Below is a small trained network, with its code and all its weights. Each question gives an input and a target symbol and asks what happens when units are switched off, that is, made to give their printed mean instead of their output.

import numpy as np


def w(rows, s, z=0):
    codes = np.array(rows[::2]) - 128.0
    scale = np.full(codes.shape[1], s)
    scale[-1] = z or s
    return codes * scale


def norm(h):
    return h / np.sqrt((h * h).mean(-1, keepdims=True) + 1e-5)


def f(y):
    return y / 2 * (1 + np.tanh(0.7978845608 * (y + 0.044715 * y**3)))


def softmax(a):
    e = np.exp(a - a.max(-1, keepdims=True))
    return e / e.sum(-1, keepdims=True)


def log_softmax(a):
    a = a - a.max(-1, keepdims=True)
    return a - np.log(np.exp(a).sum(-1, keepdims=True))


def net(x, mask):
    ids = ['βδεηθπψω'.index(c) for c in x.split()]
    T = len(ids)
    res = E[ids] + P[:T]
    r = norm(res)
    for j in range(2):
        rows = slice(2 * j, 2 * j + 2)
        q, k, v = (r @ M[0][rows].T for M in (Q, K, V))
        z = softmax(np.where(np.tri(T) > 0, q @ k.T / 2**0.5, -1e9)) @ v
        o = O[0][rows]
        res = res + np.where(mask[j], z, o[:, -1]) @ o[:, :-1]
    y = f(norm(res) @ A[0][:, :-1].T + A[0][:, -1])
    res = res + np.where(mask[2:14], y, B[0][:, -1]) @ B[0][:, :-1]
    return log_softmax(norm(res)[-1] @ U[:, :-1].T + U[:, -1])


Q, K, V, O, A, B = {}, {}, {}, {}, {}, {}
E = w([
[43,203,172,146],'β',
[28,57,200,119],'δ',
[105,81,32,91],'ε',
[170,134,254,130],'η',
[201,157,242,30],'θ',
[148,145,102,65],'π',
[197,103,172,87],'ψ',
[85,71,66,183],'ω',
],0.0088)
P = w([
[204,136,174,193],'0',
[201,144,177,201],'1',
[22,253,128,181],'2',
[212,63,165,129],'3',
[203,153,173,208],'4',
[75,199,102,33],'5',
[227,25,164,102],'6',
],0.0046)
Q[0] = w([
[112,115,215,101],'head 0',
[198,251,89,106],'head 0',
[174,119,171,111],'head 1',
[185,238,83,177],'head 1',
],0.02)
K[0] = w([
[109,113,229,134],'head 0',
[225,187,71,71],'head 0',
[131,117,186,85],'head 1',
[254,158,61,155],'head 1',
],0.022)
V[0] = w([
[64,211,67,1],'head 0',
[120,148,175,101],'head 0',
[46,37,177,101],'head 1',
[150,81,165,121],'head 1',
],0.0068)
O[0] = w([
[115,255,132,199,4],'head 0',
[107,163,175,73,151],'head 0',
[6,119,140,86,215],'head 1',
[122,177,150,87,173],'head 1',
],0.0052,0.0037)
A[0] = w([
[122,175,158,168,178],'neuron 0',
[65,249,144,164,5],'neuron 1',
[88,146,168,123,162],'neuron 2',
[98,165,137,126,57],'neuron 3',
[78,147,132,69,160],'neuron 4',
[139,96,145,137,144],'neuron 5',
[188,116,95,100,56],'neuron 6',
[153,195,68,101,127],'neuron 7',
[128,143,41,111,19],'neuron 8',
[132,111,114,90,124],'neuron 9',
[109,105,129,133,51],'neuron 10',
[102,107,109,110,10],'neuron 11',
],0.016,0.0027)
B[0] = w([
[55,104,162,100,173],'neuron 0',
[51,217,255,159,242],'neuron 1',
[141,120,78,113,228],'neuron 2',
[149,173,174,125,147],'neuron 3',
[84,74,125,94,253],'neuron 4',
[99,135,117,179,185],'neuron 5',
[125,204,106,118,184],'neuron 6',
[54,99,122,138,152],'neuron 7',
[173,71,97,65,160],'neuron 8',
[93,139,129,161,175],'neuron 9',
[136,182,153,111,144],'neuron 10',
[151,134,164,93,147],'neuron 11',
],0.019,0.0044)
U = w([
[48,195,213,118,137],'β',
[47,38,128,69,184],'δ',
[144,149,4,35,137],'ε',
[192,56,219,156,62],'η',
[226,140,184,35,80],'θ',
[44,220,20,122,3],'π',
[197,244,115,144,217],'ψ',
[116,87,74,239,177],'ω',
],0.011,0.0028)

Each question gives the input, a string of symbols that net reads in full, and the target symbol t.
The units are the heads (2 rows each of Q, K, V and O) and the neurons (one row each of A and B). Each row of codes is followed by its name. A weight is (code - 128) times the scale printed after its matrix; where a second scale follows, it is the last column's (O, A, B and U).
mask holds one flag per unit, heads first, then neurons. A switched-off unit (its flag False) gives its mean, the last column of its rows in O or B, instead of its output. The means were averaged over made-up inputs and are rounded, as every weight is.
A unit's drop is (log p(t) with every unit on - log p(t) with that unit switched off) / (log p(t) with every unit on - log p(t) with every unit switched off).
The circuit of an input: a set's keep is (log p(t) with only the set's units on - log p(t) with every unit switched off) / (log p(t) with every unit on - log p(t) with every unit switched off). Starting from the 12 units with the biggest drops (on a tie, the unit counted first), units are removed one at a time, each time the one whose removal leaves the highest keep (on an exact tie, the one counted first), for as long as the keep stays at least 0.8.
circuit, biggest first: the units of the circuit, biggest drop first
unit that matters most: the unit with the biggest drop
top k neurons: the k neurons with the biggest drops, biggest first
heads that matter: for each layer, one digit per head in row order, 1 if its drop is at least 0.15 and else 0, layers parted by /
drop when u is switched off: that unit's drop, to one decimal
input ψ ω θ ψ θ, target θ: top 2 neurons : [neuron 1; neuron 4]
input ω ω ω ψ, target ψ: unit that matters most : neuron 6
input δ ψ ω ε ψ ω θ, target δ: circuit, biggest first : [head 1; neuron 1; neuron 4]
input η ψ θ η ω δ η, target δ: heads that matter : 01
input β ψ θ η, target η: heads that matter : 00
input δ θ ω δ π θ β, target δ: heads that matter : 10
input ω ε ω, target δ: top 4 neurons : [neuron 6; neuron 8; neuron 1; neuron 2]
input ω θ ε ε, target ε: circuit, biggest first : [neuron 1; neuron 6]
input η θ ψ π, target π: top 2 neurons : [neuron 6; neuron 7]
input η δ β ω ω, target ω: heads that matter : 00
input β θ δ ψ ε ψ, target δ: circuit, biggest first : [neuron 4; neuron 1]
input ω ω ω, target ε: heads that matter : 10
input ω η δ β ψ, target ψ: top 2 neurons : [neuron 6; neuron 1]
input ψ ε ω ψ ε, target ε: unit that matters most : neuron 8
input θ η ψ ψ ψ η, target δ: heads that matter : 00
input δ ω ω, target δ: heads that matter : 11
input ψ ω β π ψ ψ θ, target θ: top 2 neurons : [neuron 1; neuron 0]
input ε ω ψ ω θ π π, target π: drop when neuron 8 is switched off : 0.0
input η ψ ω δ θ ψ, target δ: drop when neuron 4 is switched off : 0.5
input ω ω ε δ β ψ θ, target δ: drop when neuron 1 is switched off : 0.2
